Below is a small trained network, with its code and all its weights. Each question gives an input and a class and asks what happens when units are switched off, that is, made to give their printed mean instead of their output.

import numpy as np


def w(rows, s, z=0):
    codes = np.array(rows[::2]) - 128.0
    scale = np.full(codes.shape[1], s)
    scale[-1] = z or s
    return codes * scale


def f(y):
    return np.maximum(y, 0)


def log_softmax(a):
    a = a - a.max(-1, keepdims=True)
    return a - np.log(np.exp(a).sum(-1, keepdims=True))


def net(x, mask):
    res = np.array(x, float).reshape(1, 5) / 4 @ E
    y = f(res @ A[0][:, :-1].T + A[0][:, -1])
    res = res + np.where(mask, y, B[0][:, -1]) @ B[0][:, :-1]
    return log_softmax(res[-1] @ U[:, :-1].T + U[:, -1])


A, B = {}, {}
E = w([
[185,110,111],'x0',
[120,123,9],'x1',
[119,118,130],'x2',
[106,104,134],'x3',
[115,198,127],'x4',
],0.015)
A[0] = w([
[145,176,84,255],'neuron 1',
[171,44,179,198],'neuron 2',
[206,145,148,154],'neuron 3',
[73,209,109,181],'neuron 4',
[134,87,149,179],'neuron 5',
[177,97,124,95],'neuron 6',
[174,135,2,191],'neuron 7',
[166,166,249,226],'neuron 8',
[112,90,229,180],'neuron 9',
[44,181,105,127],'neuron 10',
],0.014,0.0094)
B[0] = w([
[59,100,136,217],'neuron 1',
[101,159,2,200],'neuron 2',
[100,165,19,166],'neuron 3',
[48,167,199,198],'neuron 4',
[87,160,63,165],'neuron 5',
[210,75,122,147],'neuron 6',
[73,50,166,255],'neuron 7',
[186,252,91,249],'neuron 8',
[131,222,117,214],'neuron 9',
[127,90,226,178],'neuron 10',
],0.0095,0.017)
U = w([
[140,192,132,227],'0',
[120,102,131,254],'1',
[209,141,66,24],'2',
[236,11,109,84],'3',
[218,206,248,71],'4',
[144,130,228,68],'5',
],0.012,0.0053)

Each question gives the input, the list of numbers given to net, and the class t.
The units are the neurons (one row each of A and B). Each row of codes is followed by its name. A weight is (code - 128) times the scale printed after its matrix; where a second scale follows, it is the last column's (A, B and U).
mask holds one flag per neuron, in row order. A switched-off neuron (its flag False) gives its mean, the last column of its row in B, instead of its output. The means were averaged over made-up inputs and are rounded, as every weight is.
A unit's drop is (log p(t) with every unit on - log p(t) with that unit switched off) / (log p(t) with every unit on - log p(t) with every unit switched off).
The circuit of an input: a set's keep is (log p(t) with only the set's units on - log p(t) with every unit switched off) / (log p(t) with every unit on - log p(t) with every unit switched off). Starting from all 10 units, units are removed one at a time, each time the one whose removal leaves the highest keep (on an exact tie, the one counted first), for as long as the keep stays at least 0.8.
circuit, biggest first: the units of the circuit, biggest drop first
top k neurons: the k neurons with the biggest drops, biggest first
drop of u: that unit's drop, to one decimal
input [-6,5,3,7,2], class 5: circuit, biggest first -> neuron 10; neuron 2; neuron 4
input [3,-6,-5,2,-6], class 2: circuit, biggest first -> neuron 2; neuron 4
input [-8,-8,0,6,1], class 4: circuit, biggest first -> neuron 8
input [4,0,-7,-8,-3], class 2: circuit, biggest first -> neuron 3; neuron 4
input [2,1,4,-8,-7], class 3: top 2 neurons -> neuron 8; neuron 9
input [2,1,3,-4,-6], class 3: circuit, biggest first -> neuron 8; neuron 4
input [6,-4,-7,5,-1], class 2: top 2 neurons -> neuron 4; neuron 2
input [-7,0,-6,-1,8], class 4: top 2 neurons -> neuron 7; neuron 10
input [-2,0,3,-8,1], class 4: top 3 neurons -> neuron 2; neuron 7; neuron 5
input [-4,0,-1,6,2], class 4: circuit, biggest first -> neuron 7; neuron 2; neuron 10
input [-4,8,6,-6,5], class 5: top 3 neurons -> neuron 10; neuron 4; neuron 2
input [-3,-2,-1,-8,2], class 4: top 2 neurons -> neuron 2; neuron 5
input [-4,-7,-4,-4,-7], class 0: top 2 neurons -> neuron 9; neuron 2
input [-2,-8,4,1,-1], class 0: circuit, biggest first -> neuron 2
input [3,0,-7,4,-2], class 2: top 2 neurons -> neuron 4; neuron 7
input [-3,6,6,3,5], class 5: drop of neuron 10 -> 0.2
input [-2,1,-2,4,0], class 1: drop of neuron 8 -> 1.3
input [2,1,8,7,2], class 1: drop of neuron 8 -> 1.3
